[[ 54.5 -15.5  11.5  -3.0  -1.8   9.6  -8.8  -4.4  14.4 -14.9  22.0  18.8
  -30.9]
 [ 20.4   1.9 -35.3  24.8 -18.0  29.8   2.2   1.3  10.0   3.7 -31.9 -18.0
   24.3]
 [  1.3  16.0   1.8  17.1 -52.4 -13.9  13.9 -36.6  11.6  -9.6 -27.4 -20.8
  -18.2]
 [  6.1  18.3  -7.8  -2.6  25.8  27.7  19.3  30.0  15.9  30.8  -0.4 -19.5
   28.6]]
->
[[ 20.4   1.9 -35.3  24.8 -18.0  29.8   2.2   1.3  10.0   3.7 -31.9 -18.0
   24.3]
 [  6.1  18.3  -7.8  -2.6  25.8  27.7  19.3  30.0  15.9  30.8  -0.4 -19.5
   28.6]
 [  1.3  16.0   1.8  17.1 -52.4 -13.9  13.9 -36.6  11.6  -9.6 -27.4 -20.8
  -18.2]
 [ 54.5 -15.5  11.5  -3.0  -1.8   9.6  -8.8  -4.4  14.4 -14.9  22.0  18.8
  -30.9]]

[[-22.3  -9.5   1.4  -7.6 -26.3  -0.8 -43.6  54.1 -33.4 -30.9]
 [ 26.1   5.4   5.0  16.0  20.2  30.5  11.1 -11.5 -13.1   2.1]
 [ -1.1  -3.9 -15.1  20.9  -0.1  -4.8 -14.3  17.4  -6.4 -13.8]]
->
[[ -1.1  -3.9 -15.1  20.9  -0.1  -4.8 -14.3  17.4  -6.4 -13.8]
 [-22.3  -9.5   1.4  -7.6 -26.3  -0.8 -43.6  54.1 -33.4 -30.9]
 [ 26.1   5.4   5.0  16.0  20.2  30.5  11.1 -11.5 -13.1   2.1]]

[[ -7.0 -18.2 -20.1  -5.5 -12.7 -31.8 -11.6 -14.7  -5.1 -17.3 -22.9  -4.3
   -6.8 -46.6 -15.6  -0.5]
 [ 35.1  41.3  39.1 -19.8  40.4  10.6  38.6   4.0  39.4  -8.6 -25.6  19.7
   22.9 -11.0  34.3  18.2]
 [ 18.1  14.7  23.1 -21.8  12.0  32.1  33.5  11.9   8.9 -10.5   2.9 -13.2
  -11.8  23.3  14.1  -6.4]
 [ -0.8   8.0  10.6 -19.9   1.1  29.3   5.1   6.2 -11.4 -10.0  -6.3 -25.3
  -15.4  21.2   6.0 -27.5]]
->
[[ -7.0 -18.2 -20.1  -5.5 -12.7 -31.8 -11.6 -14.7  -5.1 -17.3 -22.9  -4.3
   -6.8 -46.6 -15.6  -0.5]
 [ -0.8   8.0  10.6 -19.9   1.1  29.3   5.1   6.2 -11.4 -10.0  -6.3 -25.3
  -15.4  21.2   6.0 -27.5]
 [ 18.1  14.7  23.1 -21.8  12.0  32.1  33.5  11.9   8.9 -10.5   2.9 -13.2
  -11.8  23.3  14.1  -6.4]
 [ 35.1  41.3  39.1 -19.8  40.4  10.6  38.6   4.0  39.4  -8.6 -25.6  19.7
   22.9 -11.0  34.3  18.2]]

[[ 11.5   1.4   2.9 -12.7 -31.3  12.6  16.2 -22.0  28.5  -7.5  -4.8 -14.8
    3.8  -9.4 -33.8]
 [-28.3  -4.2 -31.1  18.0  17.1  -3.4 -28.3   7.8  22.6  21.9   5.1  -1.5
    7.9 -12.8  -6.4]
 [ -3.7   9.4  -5.4 -18.3 -26.7   3.1  -0.4 -22.8 -20.5  41.4  11.5 -14.4
   17.7   8.2   7.0]
 [ 28.1  -5.7  -5.0   2.7 -10.3  21.7  15.9   1.4  35.6  12.6  20.1  -6.9
   24.8 -18.7  -8.7]]
->
[[-28.3  -4.2 -31.1  18.0  17.1  -3.4 -28.3   7.8  22.6  21.9   5.1  -1.5
    7.9 -12.8  -6.4]
 [ -3.7   9.4  -5.4 -18.3 -26.7   3.1  -0.4 -22.8 -20.5  41.4  11.5 -14.4
   17.7   8.2   7.0]
 [ 28.1  -5.7  -5.0   2.7 -10.3  21.7  15.9   1.4  35.6  12.6  20.1  -6.9
   24.8 -18.7  -8.7]
 [ 11.5   1.4   2.9 -12.7 -31.3  12.6  16.2 -22.0  28.5  -7.5  -4.8 -14.8
    3.8  -9.4 -33.8]]

[[ 54.4  10.0 -12.3]
 [ 38.0  -7.8  44.1]
 [ -8.9  16.5 -54.4]
 [-21.3 -19.1  50.2]
 [ 52.4  12.7 -22.2]
 [-27.4 -19.1  47.4]
 [-43.7 -15.6  34.8]
 [-38.5   8.2 -42.9]
 [-45.5   5.8 -36.2]
 [ -7.8  16.2 -54.3]]
->
[[ -8.9  16.5 -54.4]
 [ -7.8  16.2 -54.3]
 [-38.5   8.2 -42.9]
 [-45.5   5.8 -36.2]
 [ 52.4  12.7 -22.2]
 [ 54.4  10.0 -12.3]
 [-43.7 -15.6  34.8]
 [ 38.0  -7.8  44.1]
 [-27.4 -19.1  47.4]
 [-21.3 -19.1  50.2]]

[[-30.9 -27.3  20.4 -10.9  53.4  20.1 -22.8  -4.1 -15.1]
 [-11.0 -10.6   4.5   2.2  19.9   4.7  -7.7  -5.4  -4.1]
 [ 14.0   7.1 -26.6  43.0 -18.8 -24.6  13.3 -23.1  14.7]
 [-13.3  -8.5  19.6 -28.3  19.6  18.3 -11.7  13.7 -11.4]
 [-22.9 -19.8  16.6 -11.3  39.1  16.2 -17.2  -1.0 -11.9]
 [ 10.2   3.4 -25.1  43.8 -11.9 -23.0  10.6 -25.0  13.3]
 [-22.3 -16.1  26.4 -33.5  34.8  25.0 -18.4  13.8 -16.2]
 [-17.1 -16.6   6.4   4.7  31.1   6.8 -11.8  -9.3  -6.2]
 [ 13.0  16.5   7.6 -31.0 -27.5   6.0   6.9  25.0  -1.0]]
->
[[ 14.0   7.1 -26.6  43.0 -18.8 -24.6  13.3 -23.1  14.7]
 [ 10.2   3.4 -25.1  43.8 -11.9 -23.0  10.6 -25.0  13.3]
 [-11.0 -10.6   4.5   2.2  19.9   4.7  -7.7  -5.4  -4.1]
 [-17.1 -16.6   6.4   4.7  31.1   6.8 -11.8  -9.3  -6.2]
 [ 13.0  16.5   7.6 -31.0 -27.5   6.0   6.9  25.0  -1.0]
 [-22.9 -19.8  16.6 -11.3  39.1  16.2 -17.2  -1.0 -11.9]
 [-13.3  -8.5  19.6 -28.3  19.6  18.3 -11.7  13.7 -11.4]
 [-30.9 -27.3  20.4 -10.9  53.4  20.1 -22.8  -4.1 -15.1]
 [-22.3 -16.1  26.4 -33.5  34.8  25.0 -18.4  13.8 -16.2]]

[[-42.9   5.2  47.2 -25.9   5.5 -25.2 -11.7 -11.7]
 [-19.9  -2.2  20.8 -26.2 -35.9  -6.1   6.9   6.9]]
->
[[-19.9  -2.2  20.8 -26.2 -35.9  -6.1   6.9   6.9]
 [-42.9   5.2  47.2 -25.9   5.5 -25.2 -11.7 -11.7]]

[[-17.9 -46.5 -42.6  46.8]
 [ 26.9  -5.8  16.4  30.6]
 [  6.7   5.3 -45.4 -18.6]]
->
[[  6.7   5.3 -45.4 -18.6]
 [-17.9 -46.5 -42.6  46.8]
 [ 26.9  -5.8  16.4  30.6]]
